Below is a small trained network, with its code and all its weights. Each question gives an input and a class and asks what happens when units are switched off, that is, made to give their printed mean instead of their output.

import numpy as np


def w(rows, s, z=0):
    codes = np.array(rows[::2]) - 128.0
    scale = np.full(codes.shape[1], s)
    scale[-1] = z or s
    return codes * scale


def norm(h):
    return h / np.sqrt((h * h).mean(-1, keepdims=True) + 1e-5)


def f(y):
    return y / 2 * (1 + np.tanh(0.7978845608 * (y + 0.044715 * y**3)))


def log_softmax(a):
    a = a - a.max(-1, keepdims=True)
    return a - np.log(np.exp(a).sum(-1, keepdims=True))


def net(x, mask):
    res = np.array(x, float).reshape(1, 7) / 4 @ E
    u = 0
    for l in range(4):
        y = f(norm(res) @ A[l][:, :-1].T + A[l][:, -1])
        res = res + np.where(mask[u : u + 3], y, B[l][:, -1]) @ B[l][:, :-1]
        u += 3
    return log_softmax(norm(res)[-1] @ U[:, :-1].T + U[:, -1])


A, B = {}, {}
E = w([
[125,126,128,126,129,134,135,130,146,121,132],'x0',
[135,122,125,126,129,129,124,133,123,134,127],'x1',
[111,199,33,28,93,207,88,90,64,49,1],'x2',
[55,47,94,246,88,240,27,151,74,99,161],'x3',
[132,127,128,126,126,125,126,133,123,133,126],'x4',
[135,134,127,131,125,128,127,130,123,133,131],'x5',
[142,253,82,215,167,75,61,234,196,124,55],'x6',
],0.0032)
A[0] = w([
[131,219,94,235,205,104,72,174,186,155,106,2],'L0N0',
[110,59,224,238,147,50,172,206,166,175,189,19],'L0N1',
[101,63,61,252,51,198,9,150,107,93,178,55],'L0N2',
],0.003,0.0016)
B[0] = w([
[143,40,153,120,25,89,142,172,91,89,129,198],'L0N0',
[176,159,1,124,150,148,62,18,144,147,188,237],'L0N1',
[95,200,226,112,215,164,239,120,113,166,68,254],'L0N2',
],0.0051,0.0031)
A[1] = w([
[89,170,83,68,69,190,106,135,75,57,3,40],'L1N0',
[216,169,56,35,83,9,162,74,173,132,134,43],'L1N1',
[198,202,183,41,201,22,228,138,183,148,90,4],'L1N2',
],0.0029,0.0017)
B[1] = w([
[177,137,112,138,163,108,91,104,176,181,254,253],'L1N0',
[44,152,177,177,152,203,131,122,88,148,120,233],'L1N1',
[51,160,183,136,161,201,167,127,102,132,86,207],'L1N2',
],0.0061,0.0025)
A[2] = w([
[67,55,123,227,150,233,67,168,96,117,123,5],'L2N0',
[113,179,105,206,102,34,87,232,195,83,29,22],'L2N1',
[66,70,106,253,142,224,74,142,84,106,115,21],'L2N2',
],0.0033,0.0016)
B[2] = w([
[117,188,185,68,172,106,188,112,147,149,77,188],'L2N0',
[136,2,132,77,2,93,157,178,2,51,94,249],'L2N1',
[91,223,204,62,156,128,220,114,171,165,81,206],'L2N2',
],0.0041,0.0016)
A[3] = w([
[114,2,166,66,100,142,183,73,115,119,158,73],'L3N0',
[135,170,43,45,138,177,68,92,120,89,80,11],'L3N1',
[125,12,150,69,47,111,160,135,72,82,121,49],'L3N2',
],0.0048,0.0012)
B[3] = w([
[141,165,65,149,65,69,63,251,134,46,18,254],'L3N0',
[167,24,137,247,179,78,130,73,223,214,246,215],'L3N1',
[162,195,167,228,64,33,118,253,95,137,119,200],'L3N2',
],0.0048,0.0027)
U = w([
[41,187,209,109,193,194,199,102,117,148,75,254],'0',
[191,93,74,156,156,106,87,50,180,168,254,49],'1',
[147,99,102,123,29,81,104,223,85,53,60,76],'2',
],0.0088,0.00065)

Each question gives the input, the list of numbers given to net, and the class t.
The units are the neurons (one row each of A and B). Each row of codes is followed by its name. A weight is (code - 128) times the scale printed after its matrix; where a second scale follows, it is the last column's (A, B and U).
mask holds one flag per neuron, layer by layer. A switched-off neuron (its flag False) gives its mean, the last column of its row in B, instead of its output. The means were averaged over made-up inputs and are rounded, as every weight is.
A unit's drop is (log p(t) with every unit on - log p(t) with that unit switched off) / (log p(t) with every unit on - log p(t) with every unit switched off).
The circuit of an input: a set's keep is (log p(t) with only the set's units on - log p(t) with every unit switched off) / (log p(t) with every unit on - log p(t) with every unit switched off). Starting from all 12 units, units are removed one at a time, each time the one whose removal leaves the highest keep (on an exact tie, the one counted first), for as long as the keep stays at least 0.8.
units of the circuit, in order: the units of the circuit, biggest drop first
k most important neurons: the k neurons with the biggest drops, biggest first
drop of u: that unit's drop, to one decimal
input [3,3,-3,5,-2,-8,-8], class 2: units of the circuit, in order => (L3N0)
input [1,-5,0,-6,1,-3,8], class 2: 2 most important neurons => (L0N2, L2N1)
input [6,2,8,5,-7,3,8], class 1: 3 most important neurons => (L1N0, L3N1, L3N0)
input [5,-1,7,6,8,-7,-2], class 1: 4 most important neurons => (L1N0, L3N1, L1N1, L1N2)
input [-4,6,1,-3,5,8,-4], class 2: 4 most important neurons => (L0N2, L3N0, L0N1, L2N2)
input [8,3,6,7,-6,-3,7], class 0: 3 most important neurons => (L0N2, L0N1, L2N2)
input [-7,-1,8,7,-1,1,-8], class 1: 3 most important neurons => (L0N0, L3N1, L1N0)
input [7,-2,4,5,4,-7,3], class 0: 2 most important neurons => (L0N2, L0N1)
input [-7,2,6,-6,0,2,-8], class 2: 2 most important neurons => (L3N0, L0N1)
input [7,-4,7,5,-6,-6,0], class 1: 4 most important neurons => (L1N0, L3N1, L1N1, L1N2)
input [-4,8,-4,1,8,5,6], class 2: 2 most important neurons => (L1N0, L0N0)
input [8,4,7,-3,-6,2,-6], class 1: 2 most important neurons => (L3N1, L0N0)
input [2,2,6,-7,8,3,-8], class 2: 4 most important neurons => (L3N0, L0N2, L0N1, L2N2)
input [7,-8,6,8,6,-3,4], class 0: units of the circuit, in order => (L0N2)
input [-7,-1,-6,7,2,6,-2], class 0: 2 most important neurons => (L0N2, L1N0)
input [-3,6,8,5,-7,4,4], class 1: drop of L3N1 => 0.1
input [1,-1,-6,-7,-1,5,-1], class 0: drop of L1N0 => 0.2
input [-8,-5,-6,8,8,0,5], class 0: drop of L0N2 => 0.3
